Here is a tiny trained network, its code and every weight. The questions are about switching its units off for an input and a class, where a switched-off unit gives its printed mean instead of its output.

import numpy as np


def w(rows, s, z=0):
    codes = np.array(rows[::2]) - 128.0
    scale = np.full(codes.shape[1], s)
    scale[-1] = z or s
    return codes * scale


def f(y):
    return y / 2 * (1 + np.tanh(0.7978845608 * (y + 0.044715 * y**3)))


def log_softmax(a):
    a = a - a.max(-1, keepdims=True)
    return a - np.log(np.exp(a).sum(-1, keepdims=True))


def net(x, mask):
    res = np.array(x, float).reshape(1, 6) / 4 @ E
    y = f(res @ A[0][:, :-1].T + A[0][:, -1])
    res = res + np.where(mask, y, B[0][:, -1]) @ B[0][:, :-1]
    return log_softmax(res[-1] @ U[:, :-1].T + U[:, -1])


A, B = {}, {}
E = w([
[128,128,129],'x0',
[160,42,65],'x1',
[128,128,127],'x2',
[4,87,116],'x3',
[128,128,128],'x4',
[154,63,204],'x5',
],0.016)
A[0] = w([
[124,233,41,150],'n0',
[114,134,66,140],'n1',
[141,136,154,150],'n2',
[63,130,13,122],'n3',
[145,180,239,146],'n4',
[123,22,206,167],'n5',
[133,201,111,95],'n6',
[35,98,196,24],'n7',
[223,165,76,117],'n8',
[104,131,140,100],'n9',
[63,87,49,145],'n10',
[64,208,165,60],'n11',
[73,108,174,167],'n12',
[146,149,227,143],'n13',
[59,165,120,133],'n14',
[119,168,123,130],'n15',
[95,111,82,129],'n16',
[120,30,195,183],'n17',
[156,152,164,123],'n18',
[119,228,57,165],'n19',
[114,18,192,6],'n20',
[152,178,226,146],'n21',
[101,104,91,152],'n22',
[51,104,168,102],'n23',
[130,130,122,109],'n24',
[250,165,53,65],'n25',
[56,222,176,80],'n26',
[128,182,221,160],'n27',
[41,100,187,36],'n28',
[179,157,212,144],'n29',
[104,121,64,121],'n30',
[38,97,184,193],'n31',
[139,199,91,77],'n32',
[62,235,189,196],'n33',
[195,54,108,33],'n34',
[191,130,197,122],'n35',
[200,27,65,132],'n36',
[133,212,72,198],'n37',
[66,188,131,209],'n38',
[153,158,250,153],'n39',
[55,157,66,104],'n40',
[85,118,94,114],'n41',
[118,54,171,154],'n42',
[34,105,170,100],'n43',
[52,227,176,45],'n44',
],0.011,0.013)
B[0] = w([
[152,121,209,230],'n0',
[91,116,102,167],'n1',
[127,133,109,149],'n2',
[83,137,62,208],'n3',
[109,149,50,203],'n4',
[184,157,159,234],'n5',
[168,158,179,163],'n6',
[254,216,178,168],'n7',
[151,96,215,216],'n8',
[155,132,139,129],'n9',
[103,125,83,211],'n10',
[45,66,206,174],'n11',
[58,87,166,188],'n12',
[118,149,72,186],'n13',
[143,130,127,180],'n14',
[146,118,161,149],'n15',
[82,141,76,163],'n16',
[188,180,149,233],'n17',
[125,134,85,154],'n18',
[152,97,185,227],'n19',
[21,58,162,169],'n20',
[113,144,72,198],'n21',
[97,133,110,170],'n22',
[174,105,200,178],'n23',
[137,153,149,122],'n24',
[84,87,205,220],'n25',
[111,62,186,193],'n26',
[123,157,84,201],'n27',
[193,164,151,166],'n28',
[106,166,57,196],'n29',
[93,127,80,162],'n30',
[71,63,125,229],'n31',
[169,176,149,161],'n32',
[238,169,202,247],'n33',
[179,178,148,169],'n34',
[121,159,85,186],'n35',
[123,93,197,242],'n36',
[92,58,182,229],'n37',
[173,177,109,220],'n38',
[92,153,62,206],'n39',
[120,127,102,180],'n40',
[130,139,77,157],'n41',
[147,152,154,196],'n42',
[144,130,185,190],'n43',
[90,91,146,186],'n44',
],0.0087,0.015)
U = w([
[210,180,136,92],'0',
[82,49,149,253],'1',
[90,145,3,137],'2',
],0.016,0.00081)

Each question gives the input, the list of numbers given to net, and the class t.
The units are the neurons (one row each of A and B). Each row of codes is followed by its name. A weight is (code - 128) times the scale printed after its matrix; where a second scale follows, it is the last column's (A, B and U).
mask holds one flag per neuron, in row order. A switched-off neuron (its flag False) gives its mean, the last column of its row in B, instead of its output. The means were averaged over made-up inputs and are rounded, as every weight is.
A unit's drop is (log p(t) with every unit on - log p(t) with that unit switched off) / (log p(t) with every unit on - log p(t) with every unit switched off).
The circuit of an input: a set's keep is (log p(t) with only the set's units on - log p(t) with every unit switched off) / (log p(t) with every unit on - log p(t) with every unit switched off). Starting from the 12 units with the biggest drops (on a tie, the unit counted first), units are removed one at a time, each time the one whose removal leaves the highest keep (on an exact tie, the one counted first), for as long as the keep stays at least 0.8.
units of the circuit, in order: the units of the circuit, biggest drop first
unit that matters most: the unit with the biggest drop
k most important neurons: the k neurons with the biggest drops, biggest first
drop of u: that unit's drop, to one decimal
input [4,-5,7,8,3,2], class 0: units of the circuit, in order : [n7]
input [7,5,4,0,3,1], class 0: 2 most important neurons : [n37; n31]
input [0,1,-3,-7,1,-2], class 1: 2 most important neurons : [n25; n33]
input [-8,-8,-7,4,-2,2], class 0: 2 most important neurons : [n33; n7]
input [-8,-5,3,8,6,2], class 0: 3 most important neurons : [n7; n33; n28]
input [1,-3,3,5,0,1], class 0: 2 most important neurons : [n7; n33]
input [-5,-2,0,7,0,1], class 0: 2 most important neurons : [n7; n28]
input [-6,-8,0,3,-4,-4], class 1: 3 most important neurons : [n11; n26; n44]
input [2,-7,-6,1,4,7], class 0: 2 most important neurons : [n33; n7]
input [0,1,-1,-3,-7,0], class 1: 2 most important neurons : [n33; n17]
input [-2,1,2,-2,2,-7], class 1: 2 most important neurons : [n37; n17]
input [-7,-7,-5,-8,0,6], class 2: drop of n12 : 0.0
input [-7,-3,3,6,-5,3], class 0: drop of n7 : 0.2
input [7,8,-2,-8,-8,-1], class 1: unit that matters most : n25
input [-5,6,-5,-3,2,-1], class 1: drop of n33 : 0.1
